In the rows, 128 means zero.
Each row of numbers stands for one node and depends on some of the facts below. Use the named rows to name the rest.

There are 5 kinds of fact about the nodes: π, γ, φ, ξ, Σ.
π: uses; γ: is directly followed by; φ: belongs to class; ξ: is directly part of; Σ: points at
bizon π [briben,dadas]
brazesos π [fleflok]
bupok π [foskim,solidos,skezurer]
ditrin π [rokem,nedru,miskavir,vuga]
dobrigol π [solidos]
dratefo π [miskavir,pluzu,stiflil]
dribrok π [veflol,gropluk]
dritran π [kludru]
fepes π [flaskon,daplel]
flemir π [miskavir,plobrim,stiflil]
flemuzon π [kedre,gestis,bimok,plobrim]
fubomon π [pime,skizis]
gefo π [ribredruk]
kimul π [gestis,kagi,kludru]
kliflepi π [muvukir,nedru,fleflok]
kluflel π [vezel,pluzu]
klunum π [kloteplam]
litrom π [veflol,skezurer,gemumom]
lusazel π [flaskon,klugi,vube,rokos]
mili π [stiflil]
neskes π [tikon,rokem]
novur π [kedre,siklar,drastok,kludru]
pabal π [gadu,veklir,briben,skolo]
pebozu π [pusker,veflol]
pegrom π [fabe,drosto,stiflil]
pladri π [brabrel]
plipla π [gritror,skostir,drifemun,pliflo]
ponen π [skizim,vosti]
raflus π [klugi,stiflil]
repedri π [ribredruk]
ronu π [pime]
saflur π [giklok,pusker]
saplik π [rokos,trufar]
sigan π [gunom,pagegen]
skibil π [trufar]
skisker π [drastok]
stiba π [solidos,kagi]
stida π [siklar]
storel π [rire,skola,veflol,drastok,gemumom,mosti]
stutol π [plotis,brostaplo,matru]
suflago π [boso,rokem,sogesus]
sumus π [rire]
tafle π [drastok]
tiskam π [gragrike]
toros π [fufle,veflol,tikon,mosti]
trubok π [pagegen,grobrilar]
vofor π [pelu,brabrel]
vuflar π [sogesus,rustofon,drifemun]
vuflus π [tuklin,gunom,disik,plobrim]
zanu π [drosto,brabrel,skolo]
ziklelu π [pubre]
zoman π [gragrike,bodrir]
zosul π [gritror,pevu,vuga,flutok]
γ:
bodum puvunok giklok fela muvukir ziklelu bizon tuklin plepeval
bupok solidos skisker drosto
dadas tikon gadu
daplel skolo gestis divu
dofegam sogesus litrom mosti drastok pliflo pagegen mili pusker
fepes flemuzon gritror brostaplo gunom tiflir plotis vosti deru fleflok plukem kloteplam dritran pime kedre vuflus vube
fufle movus repedri fabe stiba rokos storel vofor gemumom vuga
gubes motek dribrok pluzu gefo vuflar grosuflis zoman raflus ditrin
gugis pladri brabrel brazesos flaskon stiflil skanu vubur tiskam
kludru bukas skostir skibil klunum zubribra foskim
kluflel tedom gropluk
klugi floflos stekon veflol pevu stutol miskavir skola doskam
lostim rokem novur neskes bodrir gesken kagi pluge
nedru trufar pebozu skizis sumus
rede sigan
ronu briben toros bimok matru plobrim zosul skozom kliflepi lutrem
rustofon tugaflos flutok zanu koba
sastozan lusazel
trubok fubomon boso pabal bedaflo
votrus saplik kimul
zigi vezel stida rire flemir siklar ribredruk dobrigol
[bedaflo,bimok,bizon,bodum,brabrel,dofegam,fabe,flaskon,flemuzon,flutok,foskim,grosuflis,gugis,gunom,kedre,kliflepi,kluflel,koba,lutrem,matru,mosti,muvukir,pabal,pebozu,pime,pladri,plukem,pluzu,rokos,ronu,saplik,sastozan,siklar,skibil,skisker,skolo,solidos,tedom,tiflir,tiskam,tuklin,vube,vubur,zoman] φ 570
[bodrir,dadas,ditrin,dobrigol,dritran,fela,gadu,gesken,giklok,gubes,kagi,kimul,kludru,klunum,litrom,lusazel,motek,nedru,neskes,pagegen,plepeval,pluge,puvunok,raflus,rede,rokem,skostir,skozom,stekon,stiba,stiflil,sumus,tikon,toros,trubok,trufar,votrus,vuflar,zigi,ziklelu,zosul,zubribra] φ 691
[boso,briben,brostaplo,daplel,divu,drastok,dribrok,drosto,fepes,flemir,floflos,fubomon,gestis,grobrilar,gropluk,klugi,lostim,mili,miskavir,pevu,pliflo,pusker,repedri,ribredruk,rire,rustofon,skola,sogesus,stida,stutol,tugaflos,vuflus,zanu] φ 174
[brazesos,bukas,bupok,deru,doskam,fleflok,fufle,gefo,gemumom,gritror,kloteplam,movus,novur,plobrim,plotis,sigan,skanu,skezurer,skizis,storel,veflol,vezel,vofor,vosti,vuga] φ 276
[bedaflo,boso,fubomon,pabal,trubok] ξ drifemun
[bimok,briben,kliflepi,lutrem,matru,plobrim,ronu,skozom,toros,zosul] ξ gragrike
[bizon,bodum,fela,giklok,muvukir,plepeval,puvunok,tuklin,ziklelu] ξ pubre
[bodrir,gesken,kagi,lostim,neskes,novur,pluge,rokem] ξ pegrom
[brabrel,brazesos,flaskon,gugis,pladri,skanu,stiflil,tiskam,vubur] ξ veklir
[brostaplo,deru,dritran,fepes,fleflok,flemuzon,gritror,gunom,kedre,kloteplam,pime,plotis,plukem,tiflir,vosti,vube,vuflus] ξ pezitris
[bukas,foskim,kludru,klunum,skibil,skostir,zubribra] ξ suflago
[bupok,drosto,skisker,solidos] ξ plipla
[dadas,gadu,tikon] ξ flatris
[daplel,divu,gestis,skolo] ξ dratefo
[ditrin,dribrok,gefo,grosuflis,gubes,motek,pluzu,raflus,vuflar,zoman] ξ rafel
[dobrigol,flemir,ribredruk,rire,siklar,stida,vezel,zigi] ξ skizim
[dofegam,drastok,litrom,mili,mosti,pagegen,pliflo,pusker,sogesus] ξ ponen
[doskam,floflos,klugi,miskavir,pevu,skola,stekon,stutol,veflol] ξ saflur
[fabe,fufle,gemumom,movus,repedri,rokos,stiba,storel,vofor,vuga] ξ tafle
[flutok,koba,rustofon,tugaflos,zanu] ξ klopi
[grobrilar] ξ pini
[gropluk,kluflel,tedom] ξ klovomik
[kimul,saplik,votrus] ξ sadas
[lusazel,sastozan] ξ totram
[nedru,pebozu,skizis,sumus,trufar] ξ staklen
[rede,sigan] ξ pelu
[skezurer] ξ disik
[bodum] Σ bizon
[brabrel] Σ brazesos
[brazesos] Σ tiskam
[briben] Σ lutrem
[deru] Σ kloteplam
[divu,skolo] Σ gestis
[dobrigol,ribredruk,siklar] Σ rire
[dofegam,drastok] Σ litrom
[doskam,floflos] Σ klugi
[drosto] Σ skisker
[fabe] Σ repedri
[fepes,kloteplam] Σ fleflok
[flutok] Σ zanu
[foskim,kludru] Σ zubribra
[fubomon] Σ boso
[fufle] Σ gemumom
[gesken] Σ pluge
[grosuflis] Σ ditrin
[gubes] Σ zoman
[kedre,kloteplam] Σ pime
[kliflepi] Σ zosul
[kloteplam] Σ vosti
[kluflel] Σ tedom
[klugi] Σ pevu
[klunum,zubribra] Σ foskim
[litrom] Σ pagegen
[lostim,neskes] Σ bodrir
[mili,pliflo] Σ sogesus
[mosti] Σ pusker
[pabal] Σ bedaflo
[pagegen] Σ pliflo
[pluge] Σ lostim
[rede] Σ sigan
[siklar] Σ dobrigol
[skostir] Σ klunum
[skozom] Σ toros
[sogesus] Σ dofegam
[stekon] Σ stutol
[tedom] Σ kluflel
[tikon] Σ gadu
[tiskam] Σ vubur
[tiskam] Σ stiflil
[veflol] Σ skola
[vezel] Σ ribredruk
[vofor] Σ fabe
[vuflar] Σ gubes

Known rows:
[134 125 118 117 109 155 120 138  96 123 128 124 110 115 111 162 119 116
 112 141 127 119 112 116 132 138 125 120] -> miskavir
[121 121 144 119 171 115 129 129 126 147 124 121 112 114 153 118 119 120
 131 102 129 109 170 141 126 120 129 129] -> flatris
[168 120 120 119 100 160 145 121 153 127 125 135 124 125 162 114 124 182
 130 134 124 122 162 126 134 118 186 121] -> rire
[140 118 131 122 109 119 118 122 124 126 131 124 117 117 111 129 136 135
 129 138 123 117 113 119 129 121 132 120] -> vubur
[131 121 118 122  95 111 134 127 160 127 130 123 162 139 124 113 135 158
 133 123 121 128 141 123 122 111 135 122] -> skisker
[118 119 140 116 170 115 128 129 125 145 125 121 109 118 157 117 116 119
 125 102 126 111 168 140 127 122 130 125] -> klovomik
[123 137 121 149 155 118 132 124 142 124 125 139 116 153 143 129 118 135
 122 138 136 143 116 127 118 131 114 117] -> rede
[125 138 123 131 153 114 125 127 138 123 130 125 131 165 138 124 136 121
 137 127 139 144 120 138 103 126 112 120] -> fubomon
[170 116 123 136  93 150 117 127  96 127 128 119 112 120 106 132 128 118
 115 115 148 111 116 133 244 121 112 135] -> pliflo
[115 128 140 118 167 108 127 132 110 143 123 126 112 115 157 119 115 118
 128 102 133 115 153 134 130 119 138 124] -> veklir
[126 119 122 118 109 112 125 122 130 122 127 122 141 118 105 167 139 117
 142 140 125 122 122 119 133 124 108 113] -> gefo
[128 117 121 123 114 142 138 131 119 128 127 135 126 112 131 128 121 145
 115 132 121 132 113 117 136 132 139 125] -> kagi
[124 133 122 137 129 120 131 121 143 126 127 135 112 152 136 124 113 145
 136 139 128 132 119 132 126 118 122 118] -> zigi
[114 138 126 180 114 119 118 124 170 130 126 124 206 125 107 118 125 125
 129 112 128 146 153 144 105 130 119 155] -> flemuzon
[118 121 132 137 115 125 162 122 198 124 129 122 190 137 110 134 129 120
 131 132 127 122 148 122 144 124 109 114] -> bupok
[121 120 134 133 116 153 132 130 140 123 123 131 122 128 109 136 116 119
 125 147 129 115 120 117 153 130 110 124] -> puvunok
[127 127 120 120 129 113 122 118 133 124 126 124 130 139 125 128 147 116
 132 126 128 125 113 115 106 114 114 119] -> brazesos

Which node is each row?
No name comes twice in this set of rows, the named rows included.
[121 180 132 148 162 113 117 134 159 130 126 132 193 128 104 115 118 118
 135 115 139 151 127 121 107 130 115 134] => fepes
[116 130 124 145 114 112 114 114 108 128 124 120 189 115 110 116 179 115
 135 111 122 124 132 153 105 179 117 206] => vuflus

The same nodes again, as new rows of numbers:
Named rows:
[137 128 121 140 124 125 112 128 130  69 131 125 139 131 124 157 113 133
 121 144 134 114 136 155 118 128 124] -> klopi
[128 122 121 131 128 135 134 195  68 125 105 135 134 202 121 153 150 121
 139 149 105 137 105 122 118 114 132] -> zanu
[113 131 127 138 126 113 154 156 141  93 123 132 137  57 137  98 167 149
 129 125 129 142 126 152  84 123 129] -> drosto
[128 139 142 130 124 122 137 132 122 126 134 137 119 131 132 123 121 130
 126 112 132 125 136 136 153 142 129] -> muvukir
[129 126 131 101 143 126 151 141 136 119 118 122 115 182 144 152 123 128
 126 127  93 157 117 142 112 153 125] -> kliflepi
[125 124 127 121 138 122 153 135 146 118 130 128 130 129 139 126 138 115
 120 119 119 142 122 138 100 129 127] -> skozom
[132 126 130 118 130 125 147 165 106 120 117 124 118  91 135 130 125 135
 139 114 135 136 120 144 102 134 130] -> pluge
[138 108 115 111 140 155 130 101 129 154 110 112 112 155 119 154 133  93
 131 130 101 130 118 116 113  97 119] -> novur
[114 134 126 134 119 123 133 100 121 139 127 139 132 128 122 124 149 124
 119 132 115 119 137 125 166 121 126] -> daplel
[128 128 133 123 123 137 126 105 127 127 127 124 128 131 122 138 140 109
 124 104 124 128 135 119 150 115 124] -> bukas
[128 133 138 129 127 128 136 150 122 123 130 123 126  98 131 113 131 116
 133 107 144 137 123 127 105 108 131] -> skizis
[131 117 121 114 128 134 152 184  96 116 103 128 124 162 130 147 143 125
 140 131 102 158 107 128  94 136 130] -> lusazel
[122 132 132 141 112 121 131 141 121 105 127 138 132 104 127 103 138 128
 125 119 135 128 134 130 123 105 126] -> flaskon
[130 120 131 114 142 125 159 142 161 105 136 116 133 104 141 129 142 108
 119 112 128 150 117 142  65 117 127] -> doskam
[129 122 125 117 122 133 130 143 115 124 112 133 120 165 128 137 130 125
 129 133 116 139 124 127 134 124 124] -> skibil
[120 134 133 150 116 123 122 128 124 110 122 141 128 143 125 116 157 131
 133 131 123 131 135 122 134 108 125] -> fabe
[130 120 121 119 125 134 148 179 105  99 105 128 130 153 129 148 140 124
 132 135 111 149 117 136  99 136 128] -> raflus

Rows to name:
No name comes twice in this set of rows, the named rows included.
[135 129 122 129 134 138 122 169  73 148 105 129 117 198 122 162 133 116
 138 138 109 123 107 124 139 128 129] => stutol
[123 132 132 131 132 128 129  99 123 150 125 130 120 113 126 129 128 111
 119 117 135 108 131 126 152 121 126] => giklok
[143 119 116 125 135 137 109 120 140  86 128 115 123 165 129 179 103 120
 123 148 118 109 128 152 125 143 120] => saflur
[121 114 110 102 145 126 157  92 169 128 136 136 146 226 133 150 141  97
  98 140  85 134 124 125 121 118 125] => fubomon
[126 130 132 130 154 121 129  53 173 172 149 125 110 109 139  96 127  99
 116 118 141 105 130 128 126 122 123] => mosti
[135 119 124 117 149 136 138 150 101 168 120 117 107 122 135 130 121 109
 139 122 138 126 106 127  95 134 129] => sumus
[118 133 132 124 117 124 145  95 169 113 134 128 132  95 131 128 146 120
 117 107 114 137 146 129 131 116 123] => vezel
[120 140 143 122 128 110 147 109 163 122 145 134 127 155 142 116 126 123
 118 120 123 136 138 134 151 149 129] => flutok
[120 127 124 119 130 124 141  85 154 124 128 130 126 130 132 132 146 115
 114 123 103 132 137 130 142 128 123] => stekon
[125 135 137 153 119 127 129 195  66 122 117 132 122  96 125 111 156 134
 149 125 155 130 111 123 104 109 135] => gadu
[137 121 129 129 137 147 110 139  67 172 111 123  99 142 121 127 115 111
 142 130 140 115 108 108 123 118 126] => skisker
[142 122 116 126 128 135 109 134 141  62 124 122 134 164 126 178 105 124
 114 146 113 121 131 160 120 128 120] => ponen
[118 147 136 128 122 113 136  97 126 154 135 136 128 160 128 139 132 123
 122 110 116 110 138 127 201 154 131] => rustofon
[144 125 122 117 151 145 116 107  84 197 117 121 102 224 122 175 106  82
 127 130 114 106 108 110 168 133 126] => toros

The same nodes again, as new rows of numbers:
Some nodes and their rows:
[124 131 137 129 121 118 126 145 110 123 121 153 131 120 195 105 114 107
 147  82 132 117 106 139 155 155 131 127 147 119 130 125 105 111 116 139
 100] -> miskavir
[105 143 119 130 129 114 112 144 111 114 134 115 117 159 157 120 131 136
 140  88 130 123  76 141 140 135 156 113 139 122 119 119  94  97 134 150
 128] -> suflago
[ 88 161 111 114 129 119 103 163  72 115 131  90  93 124 182 150 136 115
 130  82 135 127  82 144 143 148 140 114 136 131  89 113 117 110 114 156
 112] -> storel
[125 155  63 176 121 119  17 132 148 129 122 130 110 195 150 116  83  74
 145  82 142 136  68 148 135 129 118 131 143 127  98 103 157 118 102 114
 140] -> plukem
[128 159  30 159 134 120  41 131 156 138 116 143 113 197 117 107  81  87
 139  84 143 130  75 156 135 113 102 143 163 126  90  98 162 122 102 102
 127] -> kloteplam
[139 147  87 176 118 110  20 156 177 129 126 145 130 217 142 116  77  67
 149  81 151 132  78 157 129 103 114 123 169 153 103 112 165 125  91 102
 119] -> pime
[105 121 130 146 110 114 121 153 116 119 126 115 112  90 156  99 103 119
 139  77 133 130 106 137 125 141 124 126 138 147 117 100 116  94 113 128
 104] -> dadas
[ 79 147 136 131 128 113 122 159  91 113 137 107 102 101 172 138 125 126
 134  80 143 126  92 148 138 148 143 113 128 128 105 108 118 105 111 149
 101] -> dribrok
[101 147 118 139 117 116 131 154  86 116 133 111 107 131 136 114 116 137
 137  87 144 133  85 141 135 126 147 125 139 151 108 111 101  92 129 146
 135] -> ponen
[ 87 148 129 133 127 112 114 159 100 114 135 102 100 104 170 136 125 120
 132  79 134 131  85 147 138 148 138 107 129 136 102 108 125 110 109 142
 103] -> pebozu
[ 88 143 142 134 126 113 119 157  98 114 134 114 104 102 164 132 116 123
 139  79 142 125  93 147 140 148 141 113 130 129 108 106 117 105 112 144
 101] -> stida
[109 117 168 170  97 129 111 142 109 106 129 138 129 102 197 112 107 103
 158  79 133 132  99 135 156 180 146 108 109 124 126 100  67  95 110 160
 105] -> sogesus
[ 96 139 125 153  97 134 125 142  62 116 126 144 118  71 188 119 120 106
 148  80 150 142  94 148 178 178 131 118 100 125 103 103  67 110  87 167
 100] -> drastok
[109 135 126 140 112 120 117 162  75 120 126 140 129 105 186 138 123 101
 145  77 152 127  99 144 154 141 126 125 146 153 106 121 119 117 102 152
  94] -> pusker
[122 163 111 167 117 113  25 123 167 131 125 123 104 183 138 113  84  79
 138  81 141 130  78 146 145 128 119 129 131 124 102 107 152 113  99 110
 137] -> tiflir
[103 132 187 153 111 114 112 163  94 114 133 137 133 113 165 149 121 103
 137  76 150 124 100 146 159 144 143 106 136 153 107 122 127 108 103 145
  81] -> rire
[111 146 139 145 114 112 112 172  83 117 128  99  97 115 188 126 113 105
 142  79 140 132  99 132 130 142 135 123 148 161 106 121 120 104 120 142
 124] -> zoman

Which node is each row?
No name comes twice in this set of rows, the named rows included.
[100 123 135 166  90 126 106 149  84 107 130 108 101  81 185 107 107 108
 151  78 133 147  91 132 139 171 137 112 104 142 113  94  71  93 108 157
 123] => dofegam
[126 159 103 169 111 123  29 121 158 133 120 132 110 188 120 114  83  69
 137  82 146 128  80 144 150 127 112 137 139 129  91 102 148 112 100 111
 133] => plotis
[130 130  86 134 124 128 120 154 103 122 119 145 132 136 186 110 120 107
 148  85 125 128  96 139 152 153 127 125 156 126 117 119  98 112 120 142
 102] => vuga
[114 155 131 179 116 112  43 124 172 129 126 139 110 168 119 112  76  85
 139  79 152 125  87 151 146 130 120 133 130 121 104  99 151 109  98 109
 125] => brostaplo
[115 134 140 164  92 134 111 148  74 116 122 132 112  95 203 107 110  91
 153  80 140 144 100 131 163 176 133 122 115 139 113 110  70 102 103 158
 120] => pagegen
[ 85 146 151 161 102 127  96 156  70 101 138  94 101 105 194 144 125 105
 143  78 142 140  79 140 149 174 154  97  99 133 100 100  78 100 106 173
 116] => litrom
[128 142 110 172 123 120  30 110 203 128 125 144 127 205 120 106  87  78
 142  85 130 121  80 149 153 139 124 121 137 102 109  99 138 109 105 109
 117] => gritror
[120 162  50 148 134 115  30 126 161 139 120 129 107 195 116 112  87  87
 134  85 139 124  76 153 135 114 105 146 157 118  88 102 162 119 104 104
 132] => deru
[121 155  95 170 114 115  37 111 162 126 128 132 122 206  99 117  93  97
 139  87 149 130  60 151 145 112 132 132 132 127 100 104 132 102 107 121
 148] => pezitris
[ 91 139 137 138 119 115 125 154 101 118 131 132 116  93 162 128 120 121
 135  78 145 126  99 150 150 147 130 114 130 133 105 109 118 110  99 143
  87] => gropluk
[109 146  85 119 136 117 113 156  89 120 125 109  95 129 211 109 122 118
 144  86 125 131  89 136 132 151 133 125 145 116 117 115 104 113 126 142
 125] => kliflepi
[113 147 154 147 114 112 114 167  90 117 129 101  94 117 183 118 110 104
 141  78 137 131 105 129 129 143 138 123 146 156 113 121 119 102 124 139
 125] => bizon
[117 138 115 151 113 119 111 172  78 117 125 120 110 118 187 121 111 103
 144  80 140 137  95 136 137 143 131 125 149 160 111 118 118 110 118 140
 117] => lutrem
[ 98 127 125 141 111 113 149 150 109 123 125 136 110  69 150  91  98 137
 142  78 140 129 113 142 134 144 122 135 140 135 119  99 102  97 111 129
 103] => briben
[117 132 176 148 119 113 130 156 125 116 127 140 125 127 184 118 113 111
 142  81 136 115 110 138 151 151 142 116 145 133 127 125 111 105 122 136
  98] => pevu

The same nodes again, as new rows of numbers:
Some nodes and their rows:
[143 116 145 178 136 147 107 136 122 111 147  99 171 110 111] -> motek
[146 110 121 165 144 163 119 140 110 106 132 128 180 106 118] -> drosto
[105  76 199 179 162 156  85 103  36  64 143 128 136 124 121] -> dritran
[101 169 133 169 126 141  97 111 113 134 117 102 181 123 113] -> pubre
[117  93 194 158 171 164  92 111   9  59 138 134 164 102 121] -> kedre
[135  57 168 187 159 152  89 105  11  63 145 138 168 120 131] -> deru
[104  59 198 170 186 187 103  92  69  94 116 138 123 135 121] -> fepes
[107 151 133 164 133 135 102 117 117 122 118 105 172 126 115] -> disik
[126 140 138 186 162 116 115 139  93 131 131 121 170 120 109] -> fufle
[125 113 130 164 139 113 107 135 111 116 117 119 167 118 114] -> skozom
[114 177 155 179 116 120  92 119 103 143 118  94 163 135 110] -> tafle
[134 138 135 192 153 141 110 139 131 100 117 136 166 102 116] -> skostir
[148 121 137 141 138 150 112 147  93 101 130 131 184 113 116] -> ribredruk
[142 123 160 198 142 126 113 125 155  88 122 105 147 116 120] -> saplik
[105 148 157 163 167 148 116 143 110 105 122  98 161 114 102] -> solidos
[148 107 144 172 122 150 106 141 123 107 145 103 163 125 114] -> gefo
[126 154 141 193 157 142 112 128 138  93 142 120 167 116 115] -> rustofon

Name these rows:
No name comes twice in this set of rows, the named rows included.
[124 101 211 222 170 164  90  96  66  60 127 120 124 127 126] => flemuzon
[122 163 148 209 157 126 111 146 109 114 130 136 167  92 109] => kludru
[136 142 131 176 128 111 102 156  66  97 167  99 188 113 112] => gemumom
[129 130 146 208 127 135 109 147 128 116 112 140 138  97 120] => klunum

